Below is a small trained network, with its code and all its weights. Each question gives an input and a class and asks what happens when units are switched off, that is, made to give their printed mean instead of their output.

import numpy as np


def w(rows, s, z=0):
    codes = np.array(rows[::2]) - 128.0
    scale = np.full(codes.shape[1], s)
    scale[-1] = z or s
    return codes * scale


def f(y):
    return y / 2 * (1 + np.tanh(0.7978845608 * (y + 0.044715 * y**3)))


def log_softmax(a):
    a = a - a.max(-1, keepdims=True)
    return a - np.log(np.exp(a).sum(-1, keepdims=True))


def net(x, mask):
    res = np.array(x, float).reshape(1, 8) / 4 @ E
    y = f(res @ A[0][:, :-1].T + A[0][:, -1])
    res = res + np.where(mask, y, B[0][:, -1]) @ B[0][:, :-1]
    return log_softmax(res[-1] @ U[:, :-1].T + U[:, -1])


A, B = {}, {}
E = w([
[75,115,81,116,123,118,143,98,104,133,44],'x0',
[135,108,138,133,131,112,127,107,112,139,138],'x1',
[112,130,106,127,116,135,128,139,117,96,95],'x2',
[141,162,123,142,100,123,89,127,102,102,153],'x3',
[141,123,127,132,136,138,22,162,87,26,181],'x4',
[156,101,169,83,109,197,135,2,155,114,89],'x5',
[146,202,188,46,214,73,128,101,106,105,88],'x6',
[116,124,148,150,96,112,154,132,140,131,90],'x7',
],0.0082)
A[0] = w([
[115,121,75,92,69,186,96,85,141,140,112,17],'N0',
[136,229,195,71,188,79,143,102,114,127,83,12],'N1',
[80,99,4,112,123,107,73,95,73,144,3,122],'N2',
[165,130,177,67,57,179,126,18,151,104,161,133],'N3',
[101,75,57,177,71,176,111,120,165,176,165,5],'N4',
[172,197,153,158,108,116,203,140,159,227,102,229],'N5',
[85,164,77,146,119,18,154,211,71,173,202,81],'N6',
],0.006,0.0029)
B[0] = w([
[53,155,179,88,191,123,131,231,114,150,139,152],'N0',
[73,169,195,173,94,78,206,104,97,66,205,217],'N1',
[153,2,215,114,137,28,62,87,181,91,148,217],'N2',
[59,153,117,86,190,140,60,213,114,140,71,254],'N3',
[45,156,199,122,138,102,198,206,43,117,230,213],'N4',
[143,128,69,133,208,119,92,64,174,115,128,224],'N5',
[115,147,182,150,191,182,120,107,90,212,37,253],'N6',
],0.0081,0.0046)
U = w([
[60,152,183,118,99,96,255,150,75,89,189,1],'0',
[147,111,143,125,129,86,88,116,172,144,147,217],'1',
[98,165,139,101,144,176,114,144,73,179,21,24],'2',
[134,127,136,153,132,103,104,108,175,124,149,153],'3',
[134,141,114,101,107,127,157,125,91,139,103,205],'4',
[124,143,74,193,155,151,116,63,163,87,135,146],'5',
[130,164,120,129,89,105,108,109,144,148,123,161],'6',
[152,133,121,108,103,100,122,126,158,154,124,104],'7',
],0.0088,0.0046)

Each question gives the input, the list of numbers given to net, and the class t.
The units are the neurons (one row each of A and B). Each row of codes is followed by its name. A weight is (code - 128) times the scale printed after its matrix; where a second scale follows, it is the last column's (A, B and U).
mask holds one flag per neuron, in row order. A switched-off neuron (its flag False) gives its mean, the last column of its row in B, instead of its output. The means were averaged over made-up inputs and are rounded, as every weight is.
A unit's drop is (log p(t) with every unit on - log p(t) with that unit switched off) / (log p(t) with every unit on - log p(t) with every unit switched off).
The circuit of an input: a set's keep is (log p(t) with only the set's units on - log p(t) with every unit switched off) / (log p(t) with every unit on - log p(t) with every unit switched off). Starting from all 7 units, units are removed one at a time, each time the one whose removal leaves the highest keep (on an exact tie, the one counted first), for as long as the keep stays at least 0.8.
circuit, biggest first: the units of the circuit, biggest drop first
unit that matters most: the unit with the biggest drop
k most important neurons: the k neurons with the biggest drops, biggest first
drop when u is switched off: that unit's drop, to one decimal
input [6,-4,-5,5,-4,0,7,4], class 0: circuit, biggest first	N1
input [6,-5,2,4,3,-4,-6,-1], class 0: 2 most important neurons	N4; N5
input [7,6,-1,1,2,-4,-7,2], class 0: 3 most important neurons	N4; N5; N3
input [-2,-3,1,-4,-2,6,-2,-4], class 2: 4 most important neurons	N3; N2; N1; N0
input [6,-6,-8,-5,-7,2,3,-3], class 3: circuit, biggest first	N5; N2; N6
input [-4,6,-6,7,-6,6,-7,6], class 0: 3 most important neurons	N4; N6; N0
input [7,0,3,-6,-6,-1,-5,5], class 1: 2 most important neurons	N2; N5
input [5,4,4,-3,-1,1,3,2], class 1: 3 most important neurons	N2; N4; N6
input [1,4,-7,1,-3,7,2,-7], class 2: 2 most important neurons	N3; N2
input [3,-5,5,6,-7,-4,-1,4], class 5: 2 most important neurons	N5; N3
input [-7,2,-3,6,-8,4,-2,-1], class 5: 3 most important neurons	N5; N2; N6
input [6,2,8,0,3,-4,7,7], class 3: 2 most important neurons	N2; N4
input [-3,-8,6,-4,1,-6,-8,0], class 0: 3 most important neurons	N4; N3; N5
input [5,-5,-3,1,5,-7,1,1], class 2: unit that matters most	N6
input [-5,8,7,5,8,8,2,-6], class 2: 2 most important neurons	N3; N2
input [7,-8,8,3,3,-4,-3,0], class 3: 2 most important neurons	N2; N3
input [-1,-1,-7,8,-8,8,-6,-6], class 2: drop when N6 is switched off	-0.1
input [2,0,-3,0,3,6,6,-6], class 0: drop when N5 is switched off	0.3
input [-5,-4,2,-8,3,-8,-4,5], class 2: drop when N1 is switched off	0.1
input [-2,-8,-8,7,-3,8,-7,-6], class 2: unit that matters most	N3
